Rows, each with its class
[  9.5   1.1  -2.4 -10.8  -1.6  16.5   3.5  12.9  15.1  14.7   0.6  18.5
  21.1  31.7 -30.0  -4.4  -0.7  -0.1   7.1  -6.5 -16.3 -15.3   0.7  -1.2
  12.5   2.8 -40.2  36.5 -18.1  11.5   2.7   6.1 -19.7  26.2   7.7  -2.8
   2.2  -1.5  -9.7 -27.0  25.7   0.2   7.9  17.7  15.3 -18.3   4.1  22.4
  21.4 -20.2   6.5 -21.0  11.5] | E
[  5.0  12.4  -6.4   7.0 -12.8 -11.9  -1.2   2.2 -16.1 -46.0   6.1 -23.8
 -17.8 -21.3  29.8  -5.1  -9.4  -4.4 -12.5  -9.9  12.0  21.8   2.2 -11.8
 -19.4  -7.6  40.3 -35.8 -10.5 -24.4   9.9   9.3  10.0 -10.0 -11.8   7.5
  -1.8  -4.8  10.5  23.6   5.0  -7.9  33.0 -10.1  -9.3  17.0   2.7   4.7
 -38.6   6.6  -7.9  21.3 -15.1] | E
[  4.3 -11.1   1.3  -9.2  -4.6  16.5  -2.0  22.7   4.0  69.5  -1.5  25.9
  26.7  16.4 -18.5   0.1  26.9  -6.3  -1.1  37.1 -14.8 -27.1   6.5 -12.0
   2.9   1.0 -27.8  36.9 -17.5   7.6   8.4   8.0  -8.1  17.0   4.3   2.2
  10.0   5.7  -4.2 -18.5   2.9 -11.5 -43.0  22.1  18.4 -17.8  14.0  -4.7
  11.7 -22.7  -1.4 -39.4  10.4] | J
[-15.6 -45.2   0.6   5.9   2.3 -16.4  16.8   8.4  19.7 -38.4 -14.6 -20.7
   6.8   1.7 -19.8  -1.8 -27.1  13.7 -11.3 -48.5  11.4   7.9  -2.7  25.4
   7.5   8.6   2.0   8.2   5.7  18.7   2.2 -33.4   6.1 -37.0  23.0  -7.3
   2.1 -27.7   6.8 -25.8   2.4  -9.1  29.9  -1.7  20.8   2.6   2.8  12.0
  36.3 -24.2   9.5  -5.4  15.0] | J
[ 12.1  -0.4  -6.8   3.4 -16.7  14.3   8.1  18.9  18.9 -41.5   6.7  20.3
  14.1  23.6 -21.0  -9.6  -0.5   7.0  -0.6 -51.8  -6.3 -22.1   8.2   8.5
  -7.3  -2.3  12.5   5.8 -24.5 -13.7  20.4  13.5 -21.3  14.3 -10.0  -5.1
  -0.3  -6.7  -5.4 -15.0  25.4 -15.2  32.6  12.8   3.7 -14.9  12.8  16.0
  -3.9  -7.1   4.4 -14.5   4.5] | X
[  6.9  -4.5  -2.8  17.1 -13.1  17.3  -9.0   8.5  13.7 -35.8   3.1  29.1
  13.0  37.8 -14.6 -22.0 -15.5  13.2  -4.5 -36.6  -7.2 -17.5   7.5  -0.6
  17.6  -2.6  -5.3  22.9 -44.5 -22.8  22.2   7.6 -12.5  19.2  -3.6  18.6
 -17.7 -12.1  -6.2 -23.4  23.6 -16.9  51.4   8.3  15.3   7.9  28.4   9.4
 -21.5  35.1  -0.9 -23.8   7.5] | X
[  1.2   6.0   0.1  -8.2  23.4   3.2 -23.5   1.9 -25.3  54.8  12.6  19.2
   9.1  19.9  26.2  -2.2 -12.9  -3.1 -13.7  44.4 -11.1   5.7   9.3 -14.5
  -9.8  12.0 -24.8  42.7 -26.3  13.5  24.5 -11.9  10.8  27.6  25.2  21.4
   0.7  -3.0  -3.5 -13.4 -16.7   4.7 -26.5   0.2  35.9  -2.8  17.0  -8.3
 -17.1  12.6 -20.4  -5.3 -10.3] | P
[ 19.5  28.8  -6.3  -5.7 -10.5  18.4  -0.7  11.9  -7.0  -5.4  14.5  19.2
   0.9   9.7  19.3  -6.8  17.6  -2.5  -3.5  15.6  -5.8  -9.9   9.3 -17.0
 -28.2  -2.2  18.2 -34.2 -11.9  -8.1   3.7  32.5  -6.4  39.7 -34.1  18.3
   6.0   3.0  -5.8   6.2  21.6   3.0   6.2   3.1 -15.2  14.7   9.2  -1.4
 -43.3  40.0   0.1 -20.7  -4.0] | E
[ 12.6  -5.6  -6.0   0.0 -30.2  11.6   3.8  40.3   6.6  -4.1   2.9  13.8
  20.6  14.5   2.2   6.3  11.1  -1.1 -15.4  16.7  -9.6  -6.8  22.2 -18.1
 -19.8   8.2  19.8  -1.2 -21.6  -1.0  19.8  12.0  -5.9  21.9 -10.3  11.1
   6.3  -3.9  -2.7  -5.2  17.1 -28.7  26.4  21.1   6.5   4.1  14.4   7.7
 -25.9   1.1  -0.2 -36.5   2.3] | X
[ 22.5  35.9  -1.5  -6.2  12.9  17.7  -7.4   8.8 -11.5 -30.8  16.1  17.9
  -6.8  11.1  12.7  -9.8   6.2  -8.0   4.0  -6.5  -3.8   7.1  15.9 -17.2
 -24.1  -3.0  17.5 -18.8 -18.7 -23.7  12.0  43.0  -6.9  49.3 -32.9  11.2
  11.2  23.1  -1.7   8.0  25.5  -0.7  12.1   6.6 -18.1   8.7   4.6   0.7
 -49.5  16.5  -3.8  -2.6  -2.4] | E
[ 12.6   4.6  -1.6 -11.3  -5.4  15.7 -11.7  21.1   1.3  48.7  -2.0  25.2
  22.4  32.4  -0.6   0.1  21.9  -0.6   0.1  37.4 -18.0 -29.4   8.9 -14.9
   4.4   3.1 -24.9  43.4 -23.9   4.5  28.5   8.2  -3.3  29.3   6.4   7.2
   3.2 -11.2  -6.3 -16.8  -4.6 -13.3 -19.0  17.9   8.7  -7.4  18.3   3.3
  -2.3  -8.3  -8.6 -32.6   4.1] | J
[  8.9  -3.1   1.7   6.1 -10.4   7.8  -5.3  16.5  10.6 -30.8   5.6  26.2
  13.7  20.4 -20.2  -6.0  -6.2  11.2  -1.5 -43.0  -6.1 -20.6   5.6   0.6
   2.8  -4.4  -1.5  15.6 -26.7 -18.0  25.4   6.3  -4.8   8.5  -3.7  -0.6
  -5.3  -4.5   0.1 -12.0  20.4 -20.8  45.0  17.9  13.8   3.8  17.3  18.1
  -3.6 -13.3  -0.4 -20.2  11.5] | X
[ -7.5  -4.8   1.3   6.8   9.2   1.5 -30.8 -22.2  -6.7 -35.7  10.1  -2.6
 -11.7   9.5  -4.8  -7.3 -25.4   5.4   6.7 -52.5   2.0 -15.3   0.1   3.9
  48.4   2.1 -23.6  20.8 -27.7 -29.3  12.7  -6.3  -5.3  -6.0  29.8  -8.3
 -15.5  -3.0  -0.1   8.7  -6.0  -1.6  27.5   0.1  19.7   2.8  -3.3  21.3
  -0.1 -19.9 -16.5  40.2  -0.4] | J
[ 16.2   1.4  -7.6  -2.9 -27.5  10.3 -16.0  24.5 -13.4  -9.4  -4.8   4.3
   8.3  17.9  -7.7  -8.9  13.9  -2.4 -10.4   2.0 -10.7 -17.3  13.7 -17.6
   1.7  -4.0   3.9  10.3 -31.3 -20.5  29.2  22.4  -4.4  16.1  -4.5 -13.0
   2.0   6.8   3.1  -0.3   4.2 -25.6  25.8  18.4  13.3  -2.2  10.5  58.9
 -13.0 -28.7  -9.7 -16.6   5.4] | X
[ 15.1  33.2   4.0 -17.4  25.7  14.1   4.5  12.6  13.4  23.3  13.0  15.2
  -0.2   0.4   5.8   2.5  15.0 -10.7   5.7  23.5 -11.5  -0.3   6.4 -18.7
 -23.4   2.7 -13.1  -0.7   6.8   5.8  -9.5  28.8  -2.7  47.9 -19.3   4.7
   7.5  20.6  -3.3  -0.9   8.1  11.1 -31.5   7.7 -23.1  -6.7   1.6   3.0
 -20.3   9.5   7.7  -3.7  -8.0] | J
[ 10.4  25.2   1.8 -13.7  -3.1  11.4   0.9   2.0  -2.2  39.6  13.5  21.7
   0.0   9.9   5.1   5.3  14.7  -8.6  11.2  30.8  -4.1  10.1  -5.0 -13.3
 -14.0  -4.6 -19.7   9.0   2.1   7.1  -6.9  20.5  -3.9  35.9 -11.6   3.2
  -2.2  14.7 -10.5  -1.0   3.2   9.0 -34.4  -1.0  -8.0  -4.9   2.5  -7.6
 -10.5   0.8  -1.9  -4.4  -3.4] | J
[ 17.4  24.0   4.7   0.1 -10.3  17.0  -4.1  11.3  -1.6  20.5  11.6  22.7
   3.5  10.9  11.5  -1.3  15.7  -2.5  -3.0  27.9 -18.0  -8.5   1.9 -18.1
 -17.1  -4.8   1.7  -2.7  -9.7  -7.4   3.1  34.5  -4.5  40.2 -23.0  13.1
   3.5  14.8  -7.4  11.6  12.6   3.9 -14.8   0.8  -6.9  -5.0  12.0 -15.2
 -34.4  19.3   2.5 -12.9  -3.8] | J
[  2.6  -7.4  -4.1  -2.3  14.2  -0.4 -10.8  20.8   2.8  43.6   8.0   8.2
  10.3  15.4  22.8  -1.6  -1.1  -6.8 -16.0  35.0  -4.0   0.1   8.5 -12.7
   0.2  13.3 -20.2  35.9 -13.1  17.2  15.2 -14.5  16.6   3.6  21.1   7.4
   4.5  -4.1  -0.7 -14.6 -18.5  -7.1 -24.9   4.6  18.2  -4.1  13.9  -7.8
  -0.6 -15.1 -23.2  -6.8 -17.8] | P
[ -5.7   1.8  -4.0  15.6   3.2  -6.8  -9.5 -18.1 -12.9 -50.2   6.9 -17.4
 -23.8 -11.4   4.8  -6.7 -17.8   2.7   1.2 -32.4  -7.0   7.9  -1.6  -0.7
  17.5  -2.3  11.0 -17.3   7.4 -20.2   5.3  -8.8 -10.9  -9.6   6.7   6.9
  -0.2  -5.4   2.0   8.0   5.5  -0.6  31.1 -16.2  -4.8  10.5 -10.2   8.3
 -17.8   9.3 -12.4  35.9  -4.4] | P
